Below are the code and all the weights of a small trained network. Each question names an input and a target symbol and asks about switching units off, where a switched-off unit gives its printed mean instead of its output.

import numpy as np


def w(rows, s, z=0):
    codes = np.array(rows[::2]) - 128.0
    scale = np.full(codes.shape[1], s)
    scale[-1] = z or s
    return codes * scale


def norm(h):
    return h / np.sqrt((h * h).mean(-1, keepdims=True) + 1e-5)


def f(y):
    return y / 2 * (1 + np.tanh(0.7978845608 * (y + 0.044715 * y**3)))


def softmax(a):
    e = np.exp(a - a.max(-1, keepdims=True))
    return e / e.sum(-1, keepdims=True)


def log_softmax(a):
    a = a - a.max(-1, keepdims=True)
    return a - np.log(np.exp(a).sum(-1, keepdims=True))


def net(x, mask):
    ids = ['δεζθλμξπστψω'.index(c) for c in x.split()]
    T = len(ids)
    res = E[ids] + P[:T]
    u = 0
    for l in range(2):
        q, k, v = (norm(res) @ M[l].T for M in (Q, K, V))
        z = softmax(np.where(np.tri(T) > 0, q @ k.T / 4**0.5, -1e9)) @ v
        res = res + np.where(mask[u], z, O[l][:, -1]) @ O[l][:, :-1]
        u += 1
        y = f(norm(res) @ A[l][:, :-1].T + A[l][:, -1])
        res = res + np.where(mask[u : u + 8], y, B[l][:, -1]) @ B[l][:, :-1]
        u += 8
    return log_softmax(norm(res)[-1] @ U[:, :-1].T + U[:, -1])


Q, K, V, O, A, B = {}, {}, {}, {}, {}, {}
E = w([
[166,105,229,102,110,98,93,99],'δ',
[172,88,137,108,223,187,8,161],'ε',
[123,91,124,105,189,99,6,176],'ζ',
[32,162,113,75,147,110,86,124],'θ',
[143,81,63,171,69,94,149,77],'λ',
[141,80,156,104,165,91,159,190],'μ',
[130,51,100,95,109,129,4,153],'ξ',
[149,139,154,167,74,81,115,184],'π',
[43,140,119,69,102,101,83,148],'σ',
[94,120,149,94,46,132,147,109],'τ',
[150,99,93,173,90,116,147,195],'ψ',
[154,66,78,97,143,195,41,120],'ω',
],0.012)
P = w([
[123,104,78,72,113,75,56,168],'0',
[47,76,154,139,114,191,60,157],'1',
[84,51,123,158,114,61,80,148],'2',
[193,195,113,2,100,181,112,167],'3',
[192,120,93,71,113,2,134,152],'4',
[63,22,214,224,134,161,126,132],'5',
[128,73,128,167,98,58,154,105],'6',
[223,146,124,69,96,96,192,124],'7',
],0.0083)
Q[0] = w([
[187,158,107,179,134,125,159,144],'0.h0',
[4,231,77,138,176,142,221,153],'0.h0',
[197,18,167,110,98,139,64,151],'0.h0',
[97,157,104,95,145,119,179,105],'0.h0',
],0.03)
K[0] = w([
[214,93,102,158,139,146,97,137],'0.h0',
[57,117,74,87,160,133,3,174],'0.h0',
[156,142,173,163,129,130,225,143],'0.h0',
[120,117,116,97,96,119,106,142],'0.h0',
],0.028)
V[0] = w([
[132,136,249,78,139,90,59,95],'0.h0',
[111,83,110,101,173,146,214,254],'0.h0',
[120,181,53,215,106,133,156,166],'0.h0',
[99,39,134,32,167,141,170,53],'0.h0',
],0.0085)
O[0] = w([
[161,120,236,75,77,125,180,10,254],'0.h0',
[135,139,112,146,180,159,185,253,175],'0.h0',
[124,174,52,204,138,117,92,199,11],'0.h0',
[110,46,135,26,132,102,123,132,142],'0.h0',
],0.006,0.004)
A[0] = w([
[165,75,104,124,183,142,166,213,3],'0.n0',
[201,125,52,207,148,142,78,111,188],'0.n1',
[212,159,219,146,232,120,45,165,55],'0.n2',
[239,43,156,215,190,91,110,121,189],'0.n3',
[249,127,104,155,173,81,124,128,210],'0.n4',
[207,74,86,138,231,181,118,70,61],'0.n5',
[210,150,160,197,103,122,65,176,35],'0.n6',
[239,31,92,120,192,158,62,109,97],'0.n7',
],0.017,0.0037)
B[0] = w([
[68,118,130,67,160,157,251,219,208],'0.n0',
[217,145,102,229,139,104,34,176,239],'0.n1',
[173,148,181,130,178,147,94,121,221],'0.n2',
[134,87,153,129,128,65,152,120,248],'0.n3',
[138,110,113,90,114,99,122,114,211],'0.n4',
[73,144,73,139,135,147,205,53,157],'0.n5',
[71,239,84,198,115,84,202,37,222],'0.n6',
[160,40,120,91,188,144,83,113,254],'0.n7',
],0.02,0.0093)
Q[1] = w([
[123,251,125,94,83,124,209,219],'1.h0',
[52,91,205,105,157,239,132,160],'1.h0',
[254,115,98,46,169,48,183,119],'1.h0',
[23,119,111,201,98,30,208,103],'1.h0',
],0.028)
K[1] = w([
[3,146,148,157,202,150,77,134],'1.h0',
[190,194,127,111,149,241,134,135],'1.h0',
[125,30,190,228,116,107,192,118],'1.h0',
[138,132,73,73,186,17,150,127],'1.h0',
],0.031)
V[1] = w([
[197,96,55,124,202,164,149,52],'1.h0',
[211,45,75,172,2,168,160,172],'1.h0',
[150,120,186,102,176,72,92,203],'1.h0',
[104,105,35,132,135,137,222,113],'1.h0',
],0.019)
O[1] = w([
[188,222,46,4,96,165,180,132,138],'1.h0',
[35,71,125,27,165,148,112,71,43],'1.h0',
[209,119,194,134,107,99,75,193,253],'1.h0',
[74,234,129,111,221,200,126,128,35],'1.h0',
],0.011,0.0072)
A[1] = w([
[131,200,107,184,115,96,128,5,10],'1.n0',
[84,125,139,156,123,116,136,119,132],'1.n1',
[130,156,132,89,106,116,156,147,76],'1.n2',
[89,139,137,74,123,128,182,176,117],'1.n3',
[142,103,84,118,204,103,121,159,100],'1.n4',
[144,126,52,148,192,133,102,164,125],'1.n5',
[158,115,120,122,106,130,144,183,72],'1.n6',
[141,161,104,187,155,101,171,150,27],'1.n7',
],0.036,0.011)
B[1] = w([
[108,244,117,130,107,87,124,3,241],'1.n0',
[144,147,86,113,133,131,144,135,171],'1.n1',
[139,90,102,150,121,159,74,120,173],'1.n2',
[132,131,170,159,158,102,178,124,214],'1.n3',
[83,182,125,176,124,160,128,133,250],'1.n4',
[154,74,140,127,95,66,146,150,227],'1.n5',
[66,156,127,116,152,123,135,132,196],'1.n6',
[128,101,164,119,50,247,137,111,228],'1.n7',
],0.047,0.014)
U = w([
[169,50,207,58,107,97,140,78,96],'δ',
[251,120,123,144,180,179,153,105,108],'ε',
[184,181,202,97,149,131,66,177,161],'ζ',
[23,125,167,79,82,59,141,133,3],'θ',
[162,123,93,224,115,45,105,173,94],'λ',
[95,147,174,121,189,106,212,167,172],'μ',
[58,155,100,70,104,149,58,186,162],'ξ',
[130,203,124,147,99,109,122,55,188],'π',
[167,168,59,180,170,187,99,170,133],'σ',
[70,65,131,167,181,166,63,76,92],'τ',
[126,111,144,156,45,207,153,164,121],'ψ',
[123,94,43,83,121,113,186,130,192],'ω',
],0.011,0.0044)

Each question gives the input, a string of symbols that net reads in full, and the target symbol t.
The units are the heads (4 rows each of Q, K, V and O) and the neurons (one row each of A and B). Each row of codes is followed by its name. A weight is (code - 128) times the scale printed after its matrix; where a second scale follows, it is the last column's (O, A, B and U).
mask holds one flag per unit, layer by layer, with each layer's heads first. A switched-off unit (its flag False) gives its mean, the last column of its rows in O or B, instead of its output. The means were averaged over made-up inputs and are rounded, as every weight is.
A unit's drop is (log p(t) with every unit on - log p(t) with that unit switched off) / (log p(t) with every unit on - log p(t) with every unit switched off).
The circuit of an input: a set's keep is (log p(t) with only the set's units on - log p(t) with every unit switched off) / (log p(t) with every unit on - log p(t) with every unit switched off). Starting from the 12 units with the biggest drops (on a tie, the unit counted first), units are removed one at a time, each time the one whose removal leaves the highest keep (on an exact tie, the one counted first), for as long as the keep stays at least 0.8.
circuit, biggest first: the units of the circuit, biggest drop first
unit that matters most: the unit with the biggest drop
top k neurons: the k neurons with the biggest drops, biggest first
k most important neurons of layer l: the k neurons of layer l with the biggest drops, biggest first
input τ π μ τ σ, target ζ: unit that matters most	0.n7
input σ τ ξ, target τ: 3 most important neurons of layer 0	[0.n6 0.n7 0.n2]
input ζ ε θ λ δ τ σ, target θ: 2 most important neurons of layer 1	[1.n7 1.n0]
input ξ σ ω ψ δ τ θ, target θ: 4 most important neurons of layer 0	[0.n5 0.n3 0.n0 0.n6]
input δ ε λ λ ζ ζ σ τ, target ξ: top 4 neurons	[0.n3 0.n6 1.n6 0.n0]
input δ μ μ μ ε, target μ: circuit, biggest first	[0.n0 0.h0]
input ξ ζ ε, target ε: 2 most important neurons of layer 0	[0.n7 0.n2]
input σ τ θ μ ζ, target μ: circuit, biggest first	[0.h0 0.n0]
input ε τ ω μ ξ λ τ τ, target δ: 3 most important neurons of layer 0	[0.n0 0.n6 0.n1]
input ζ τ θ ξ ζ ζ, target τ: top 4 neurons	[0.n6 0.n7 0.n2 1.n0]
input σ τ τ ε μ ψ ε θ, target μ: top 4 neurons	[0.n7 0.n1 0.n6 0.n3]
input ζ ζ ξ ψ ζ ξ, target ψ: circuit, biggest first	[0.h0 1.n7]
input π ω ξ λ λ μ ξ τ, target ζ: 4 most important neurons of layer 0	[0.n3 0.n0 0.n7 0.n6]
input π π τ ω τ ω, target τ: top neuron	[0.n7]
input ψ ε ξ σ, target σ: circuit, biggest first	[1.n2 1.h0 1.n0 1.n7]
input λ δ ξ, target δ: circuit, biggest first	[0.h0 1.n4]
input λ λ σ, target δ: 2 most important neurons of layer 1	[1.n4 1.n0]
input ψ σ ζ ζ τ τ λ, target λ: top 2 neurons	[0.n5 0.n1]
input τ τ ξ ε ζ σ ω, target τ: 4 most important neurons of layer 0	[0.n6 0.n7 0.n0 0.n2]
input τ τ θ ζ δ ψ σ θ, target μ: top 3 neurons	[0.n1 0.n6 0.n7]
input ε θ θ, target σ: most important neuron of layer 0	[0.n1]
input ζ μ τ ζ ζ σ, target ξ: 3 most important neurons of layer 0	[0.n1 0.n0 0.n6]
input σ τ ζ ζ λ θ ξ ε, target λ: top 4 neurons	[0.n7 0.n1 1.n5 1.n4]
input μ μ λ ω δ τ, target ε: top 3 neurons	[0.n3 0.n7 0.n1]
input ξ μ ω τ σ, target ε: top 2 neurons	[0.n0 0.n1]
input π ε μ μ θ, target ζ: 3 most important neurons of layer 0	[0.n0 0.n6 0.n2]
input ω τ λ ξ, target λ: top 3 neurons	[0.n1 1.n5 1.n7]
